J: [ 0.14 -4.49 -0.74  6.61 -4.50  2.36  0.38 -0.67  1.51  1.56  4.55  3.09
  3.10  3.06  2.46  2.40 -0.17 -1.56  5.15  1.74 -3.45 -0.06  3.97 -8.04
 -3.07  1.16 -0.42 -1.77 -4.57  4.24 -6.68 -0.02  1.73]
H: [ 1.35 -1.46 -1.97  2.54 -3.18 -1.90 -1.60 -5.57  0.36 -0.17  2.47 -3.22
 -0.06  2.71  0.38  1.68 -0.04  1.13 -0.74  1.38 -0.06 -1.08  2.65 -1.66
 -0.86  2.73  1.51  1.37 -2.32 -3.19 -2.85 -2.83 -0.74]
U: [ 1.13 -0.71  5.17 -0.51  0.91 -1.52  3.66 -7.52 -1.71  0.27  0.07 -1.26
 -4.11  0.35 -0.05 -2.41  0.12 -1.38 -1.29 -0.32 -1.45  1.60  2.34  1.41
 -0.61  1.81  0.49 -0.71  1.94  5.78 -5.35 -3.57 -2.09]
B: [-2.11 -1.08 -0.81  0.58 -1.91  2.36  0.39  0.69 -0.61 -4.38  3.72 -0.82
 -0.81 -2.90 -0.37  2.32  0.55 -1.09  1.26 -1.09 -0.11 -3.99  0.21 -6.19
 -0.47 -4.92 -2.70  0.32  1.53  2.46  0.94 -2.22 -1.97]
W: [-1.12  3.49 -0.17 -1.90 -2.08  3.26 -4.26 -0.87  1.10 -1.16 -2.03  2.10
  0.15  2.93  0.91  7.43  0.20 -3.29 -0.06  1.52  2.21 -3.62 -0.43  2.17
 -4.80 -4.10 -3.01  0.29 -3.68 -1.83 -4.91 -0.21 -1.10]
N: [ 0.13 -4.49 -1.96 -3.73 -0.87  0.95 -1.48  3.03 -2.42 -1.14  4.80 -0.04
  3.12 -0.61  2.94 -4.52  0.06 -1.27 -1.07 -1.98  3.19  1.18 -1.12  3.49
 -0.17 -1.93 -2.08  3.26 -4.26 -0.87  1.10  4.47 -1.60]
find: [-1.12  3.49 -0.17 -1.93 -2.08  3.26 -4.26 -0.87  1.10] => N
perm: [ 1.73 -0.02 -6.68  4.24 -4.57 -1.77 -0.42  1.16 -3.07 -8.04  3.97 -0.06
 -3.45  1.74  5.15 -1.56 -0.17  2.40  2.46  3.06  3.10  3.09  4.55  1.56
  1.51 -0.67  0.38  2.36 -4.50  6.61 -0.74 -4.49  0.14] => J
find: [ 1.13 -0.74] => H
find: [-0.42 -1.77 -4.57  4.24] => J
tail: [ 0.14 -4.49] => [-0.74  6.61 -4.50  2.36  0.38 -0.67  1.51  1.56  4.55  3.09  3.10  3.06
  2.46  2.40 -0.17 -1.56  5.15  1.74 -3.45 -0.06  3.97 -8.04 -3.07  1.16
 -0.42 -1.77 -4.57  4.24 -6.68 -0.02  1.73]
tail: [2.36 0.38] => [-0.67  1.51  1.56  4.55  3.09  3.10  3.06  2.46  2.40 -0.17 -1.56  5.15
  1.74 -3.45 -0.06  3.97 -8.04 -3.07  1.16 -0.42 -1.77 -4.57  4.24 -6.68
 -0.02  1.73]
tail: [-1.12  3.49 -0.17 -1.93] => [-2.08  3.26 -4.26 -0.87  1.10  4.47 -1.60]

G: [ 2.51 -0.95  2.10  1.09  0.05 -0.50  0.21  2.07 -0.09 -0.18  1.07  0.77
  0.70 -1.33  0.10  1.71  1.45 -2.54 -2.44  0.37]
K: [-4.09  0.84 -0.88 -0.34  0.64 -0.10 -1.44  7.24 -0.90 -0.42  0.15  0.38
 -0.11  1.42  0.62  7.41  1.31  1.75  4.09  0.33]
A: [ 4.49  1.13 -1.07  1.34  3.41  4.39  0.31  2.33 -0.27  3.58  2.97 -0.51
 -0.98 -1.78  0.02  3.48  5.51  4.18  2.45 -0.05]
S: [ 2.36  2.72 -0.37  0.32  3.41  4.38  3.93  1.03 -0.71  1.72  1.49 -1.98
  1.06  0.55  0.72  4.57  1.97 -4.82  0.54  0.55]
E: [ 2.51 -0.95  2.10  1.09  1.07 -0.50 -2.76  2.07  0.49 -0.18  1.07  2.07
  2.07  1.07  0.10  2.07  1.45  2.07 -2.44  0.37]
count E: [1.07] => 3
tail: [3.41 4.38] => [ 3.93  1.03 -0.71  1.72  1.49 -1.98  1.06  0.55  0.72  4.57  1.97 -4.82
  0.54  0.55]

F: [-6.68  2.63 -1.68 -6.68 -2.12 -6.68 -0.70 -2.12 -2.12]
P: [-1.82  1.28  0.70  0.21 -0.51 -0.31  0.98 -1.00 -1.90]
D: [ 0.78 -0.55 -6.67  0.21 -0.51 -0.31 -1.01 -0.86  0.02]
T: [-1.45 -0.55 -2.08  3.47 -0.61 -0.45 -1.35  4.96 -3.08]
Y: [ 1.28 -0.51 -0.31  0.70  0.98 -1.82  0.21  3.08 -1.94]
L: [-0.54 -0.54 -1.00 -0.73  1.10  1.09 -0.54 -1.93  1.10]
find: [ 1.28 -0.51 -0.31  0.70  0.98 -1.82  0.21] => Y
tail: [-0.55 -6.67] => [ 0.21 -0.51 -0.31 -1.01 -0.86  0.02]
tail: [ 0.70  0.21 -0.51 -0.31] => [ 0.98 -1.00 -1.90]
count L: [1.09] => 1
count F: [-6.68] => 3
find: [ 0.78 -0.55 -6.67  0.21 -0.51 -0.31 -1.01 -0.86] => D
tail: [-1.35  4.96] => [-3.08]

